Here is a tiny trained network, its code and every weight. The questions are about switching its units off for an input and a class, where a switched-off unit gives its printed mean instead of its output.

import numpy as np


def w(rows, s, z=0):
    codes = np.array(rows[::2]) - 128.0
    scale = np.full(codes.shape[1], s)
    scale[-1] = z or s
    return codes * scale


def f(y):
    return np.maximum(y, 0)


def log_softmax(a):
    a = a - a.max(-1, keepdims=True)
    return a - np.log(np.exp(a).sum(-1, keepdims=True))


def net(x, mask):
    res = np.array(x, float).reshape(1, 8) / 4 @ E
    y = f(res @ A[0][:, :-1].T + A[0][:, -1])
    res = res + np.where(mask, y, B[0][:, -1]) @ B[0][:, :-1]
    return log_softmax(res[-1] @ U[:, :-1].T + U[:, -1])


A, B = {}, {}
E = w([
[131,126,120,124,124,123],'x0',
[16,89,97,205,112,35],'x1',
[132,69,110,183,2,234],'x2',
[87,18,218,38,93,103],'x3',
[131,128,128,129,126,125],'x4',
[129,128,129,129,126,126],'x5',
[128,127,128,129,129,128],'x6',
[129,129,130,129,127,126],'x7',
],0.011)
A[0] = w([
[62,92,140,137,167,73,109],'n1',
[154,232,86,163,216,80,231],'n2',
[178,113,141,65,167,157,221],'n3',
[139,188,116,148,183,101,180],'n4',
[75,110,70,221,122,133,106],'n5',
[91,27,158,87,82,179,64],'n6',
[1,117,111,184,109,44,146],'n7',
[158,98,101,198,76,198,153],'n8',
[137,203,80,121,172,85,200],'n9',
[127,122,149,119,121,146,177],'n10',
[107,18,163,111,42,188,35],'n11',
[104,67,161,112,41,172,57],'n12',
[56,106,156,139,137,63,95],'n13',
[170,148,149,29,141,130,183],'n14',
[40,107,98,194,109,60,144],'n15',
[106,99,217,46,172,61,119],'n16',
[128,139,98,191,126,189,132],'n17',
[173,142,78,242,86,190,134],'n18',
[99,112,194,73,149,41,130],'n19',
[189,170,144,137,121,200,138],'n20',
[102,65,155,102,51,169,62],'n21',
[184,170,114,170,101,208,178],'n22',
[220,152,150,66,120,163,253],'n23',
[202,168,140,121,104,221,189],'n24',
[52,90,102,206,123,61,141],'n25',
[63,120,94,118,123,59,128],'n26',
[166,210,59,175,219,90,221],'n27',
[154,155,69,246,86,210,130],'n28',
[220,169,112,122,132,221,173],'n29',
[109,97,195,27,173,53,130],'n30',
],0.009,0.005)
B[0] = w([
[169,54,98,80,150,103,176],'n1',
[184,141,142,222,201,130,247],'n2',
[109,201,197,91,161,191,197],'n3',
[195,152,149,208,169,144,194],'n4',
[62,142,126,181,76,96,177],'n5',
[185,151,159,196,230,130,186],'n6',
[142,1,71,137,111,37,212],'n7',
[101,115,63,141,94,137,190],'n8',
[176,123,148,185,191,131,207],'n9',
[148,132,139,109,177,124,151],'n10',
[210,163,139,212,189,124,196],'n11',
[206,162,145,237,200,111,181],'n12',
[187,72,100,79,136,92,176],'n13',
[95,190,190,74,147,165,197],'n14',
[91,73,104,179,92,64,198],'n15',
[78,98,115,24,107,134,203],'n16',
[104,109,81,92,80,129,170],'n17',
[88,107,53,78,55,134,200],'n18',
[126,68,108,49,150,125,193],'n19',
[164,101,70,80,134,134,191],'n20',
[213,152,146,228,221,125,178],'n21',
[140,91,37,90,112,155,202],'n22',
[157,189,158,73,208,203,221],'n23',
[170,88,54,76,151,157,214],'n24',
[94,61,97,190,80,65,197],'n25',
[145,72,114,97,160,102,176],'n26',
[186,147,141,222,163,122,244],'n27',
[36,98,66,104,66,125,207],'n28',
[186,84,36,54,154,152,220],'n29',
[78,116,142,7,101,156,208],'n30',
],0.0076,0.016)
U = w([
[177,195,162,169,164,188,219],'0',
[120,66,78,47,94,111,187],'1',
[146,111,164,216,145,46,132],'2',
[29,125,110,163,1,113,6],'3',
[71,162,228,33,120,157,84],'4',
],0.011,0.0024)

Each question gives the input, the list of numbers given to net, and the class t.
The units are the neurons (one row each of A and B). Each row of codes is followed by its name. A weight is (code - 128) times the scale printed after its matrix; where a second scale follows, it is the last column's (A, B and U).
mask holds one flag per neuron, in row order. A switched-off neuron (its flag False) gives its mean, the last column of its row in B, instead of its output. The means were averaged over made-up inputs and are rounded, as every weight is.
A unit's drop is (log p(t) with every unit on - log p(t) with that unit switched off) / (log p(t) with every unit on - log p(t) with every unit switched off).
The circuit of an input: a set's keep is (log p(t) with only the set's units on - log p(t) with every unit switched off) / (log p(t) with every unit on - log p(t) with every unit switched off). Starting from the 12 units with the biggest drops (on a tie, the unit counted first), units are removed one at a time, each time the one whose removal leaves the highest keep (on an exact tie, the one counted first), for as long as the keep stays at least 0.8.
circuit, biggest first: the units of the circuit, biggest drop first
k most important neurons: the k neurons with the biggest drops, biggest first
drop when u is switched off: that unit's drop, to one decimal
input [1,1,7,1,2,2,-7,4], class 2: circuit, biggest first -> (n12)
input [-1,0,0,8,-2,0,-1,1], class 4: 2 most important neurons -> (n30 n16)
input [6,0,0,-2,-3,-8,-5,-4], class 0: 3 most important neurons -> (n7 n25 n15)
input [-8,-8,-7,1,-8,2,-6,7], class 4: circuit, biggest first -> (n30 n14)
input [-2,4,-8,1,2,7,-2,5], class 1: 3 most important neurons -> (n30 n16 n19)
input [7,0,0,-3,-3,3,1,-5], class 0: 4 most important neurons -> (n7 n25 n15 n16)
input [0,0,4,-6,7,7,4,3], class 1: 3 most important neurons -> (n29 n22 n24)
input [-8,4,-8,1,-3,-7,2,3], class 1: 3 most important neurons -> (n30 n16 n19)
input [1,5,7,1,-4,-3,7,0], class 2: 4 most important neurons -> (n11 n12 n21 n6)
input [-5,-6,7,7,5,-4,1,1], class 0: drop when n1 is switched off -> 0.0
input [-5,8,1,3,3,-3,-1,-8], class 2: drop when n29 is switched off -> 0.2
input [5,5,1,6,8,1,-1,7], class 2: drop when n24 is switched off -> 0.1
input [-7,2,2,0,-8,-2,-7,0], class 3: drop when n2 is switched off -> 0.1
input [-1,7,2,0,6,6,7,6], class 3: most important neuron -> (n2)
